Below is a small trained network, with its code and all its weights. Each question gives an input and a class and asks what happens when units are switched off, that is, made to give their printed mean instead of their output.

import numpy as np


def w(rows, s, z=0):
    codes = np.array(rows[::2]) - 128.0
    scale = np.full(codes.shape[1], s)
    scale[-1] = z or s
    return codes * scale


def f(y):
    return y / 2 * (1 + np.tanh(0.7978845608 * (y + 0.044715 * y**3)))


def log_softmax(a):
    a = a - a.max(-1, keepdims=True)
    return a - np.log(np.exp(a).sum(-1, keepdims=True))


def net(x, mask):
    res = np.array(x, float).reshape(1, 7) / 4 @ E
    y = f(res @ A[0][:, :-1].T + A[0][:, -1])
    res = res + np.where(mask, y, B[0][:, -1]) @ B[0][:, :-1]
    return log_softmax(res[-1] @ U[:, :-1].T + U[:, -1])


A, B = {}, {}
E = w([
[247,101,145,119,28,139,155,74],'x0',
[148,173,34,98,112,187,49,196],'x1',
[130,87,210,197,79,166,174,83],'x2',
[146,68,206,174,213,130,76,157],'x3',
[152,34,203,115,148,98,202,243],'x4',
[254,174,223,136,210,63,172,177],'x5',
[29,214,128,198,39,118,117,162],'x6',
],0.0065)
A[0] = w([
[14,124,183,181,188,72,40,161,159],'neuron 1',
[115,135,97,99,180,89,57,146,154],'neuron 2',
[146,225,19,42,204,68,65,139,151],'neuron 3',
[210,91,78,93,106,160,48,57,230],'neuron 4',
[170,158,145,93,85,15,181,68,135],'neuron 5',
[122,1,95,62,166,135,136,252,152],'neuron 6',
[42,119,65,51,221,75,143,15,254],'neuron 7',
[204,85,173,151,121,49,102,103,126],'neuron 8',
],0.013,0.0034)
B[0] = w([
[91,110,136,242,138,212,138,146,208],'neuron 1',
[105,158,139,119,157,108,133,155,180],'neuron 2',
[105,196,45,97,163,39,107,211,250],'neuron 3',
[110,48,58,127,130,219,130,122,204],'neuron 4',
[122,49,177,202,178,57,127,183,195],'neuron 5',
[131,56,197,164,53,9,151,80,214],'neuron 6',
[117,77,123,196,61,197,143,132,211],'neuron 7',
[145,136,199,60,103,124,126,67,191],'neuron 8',
],0.016,0.015)
U = w([
[185,98,195,83,128,61,149,88,89],'0',
[206,152,147,117,158,180,134,78,36],'1',
[162,129,82,111,210,94,95,172,88],'2',
[120,242,108,118,230,148,73,177,41],'3',
[144,66,131,185,105,254,149,77,194],'4',
[88,107,163,228,143,92,155,173,169],'5',
[27,184,13,148,27,177,89,133,255],'6',
],0.007,0.005)

Each question gives the input, the list of numbers given to net, and the class t.
The units are the neurons (one row each of A and B). Each row of codes is followed by its name. A weight is (code - 128) times the scale printed after its matrix; where a second scale follows, it is the last column's (A, B and U).
mask holds one flag per neuron, in row order. A switched-off neuron (its flag False) gives its mean, the last column of its row in B, instead of its output. The means were averaged over made-up inputs and are rounded, as every weight is.
A unit's drop is (log p(t) with every unit on - log p(t) with that unit switched off) / (log p(t) with every unit on - log p(t) with every unit switched off).
The circuit of an input: a set's keep is (log p(t) with only the set's units on - log p(t) with every unit switched off) / (log p(t) with every unit on - log p(t) with every unit switched off). Starting from all 8 units, units are removed one at a time, each time the one whose removal leaves the highest keep (on an exact tie, the one counted first), for as long as the keep stays at least 0.8.
circuit, biggest first: the units of the circuit, biggest drop first
most important unit: the unit with the biggest drop
k most important neurons: the k neurons with the biggest drops, biggest first
drop of u: that unit's drop, to one decimal
input [-4,-5,8,-4,-7,-6,0], class 4: most important unit => neuron 3
input [-7,0,-4,7,-7,7,6], class 3: 2 most important neurons => (neuron 3; neuron 6)
input [4,8,-8,7,6,-6,-5], class 0: 2 most important neurons => (neuron 6; neuron 1)
input [-2,7,6,-3,0,8,3], class 3: circuit, biggest first => (neuron 6; neuron 7)
input [7,5,-1,3,0,8,-3], class 0: 3 most important neurons => (neuron 8; neuron 1; neuron 7)
input [-4,0,2,-6,6,-2,-2], class 0: 2 most important neurons => (neuron 1; neuron 6)
input [-3,-3,-2,0,3,-5,0], class 4: 2 most important neurons => (neuron 3; neuron 5)
input [1,0,6,-2,5,-3,7], class 6: 2 most important neurons => (neuron 5; neuron 6)
input [3,-5,7,8,1,0,1], class 0: 3 most important neurons => (neuron 8; neuron 4; neuron 7)
input [-5,-4,5,-1,-3,-2,8], class 4: 2 most important neurons => (neuron 3; neuron 1)
input [-5,-6,1,0,-8,-4,-4], class 4: 2 most important neurons => (neuron 7; neuron 3)
input [-7,8,4,1,0,8,-6], class 2: 2 most important neurons => (neuron 3; neuron 7)
input [7,-1,7,5,-3,8,-2], class 0: drop of neuron 8 => 0.5
input [-3,2,-8,-8,-1,3,2], class 3: circuit, biggest first => (neuron 3)
input [6,-8,-1,-4,7,4,-6], class 0: drop of neuron 8 => 0.3
input [-8,8,-3,7,-8,7,2], class 3: drop of neuron 3 => 0.1
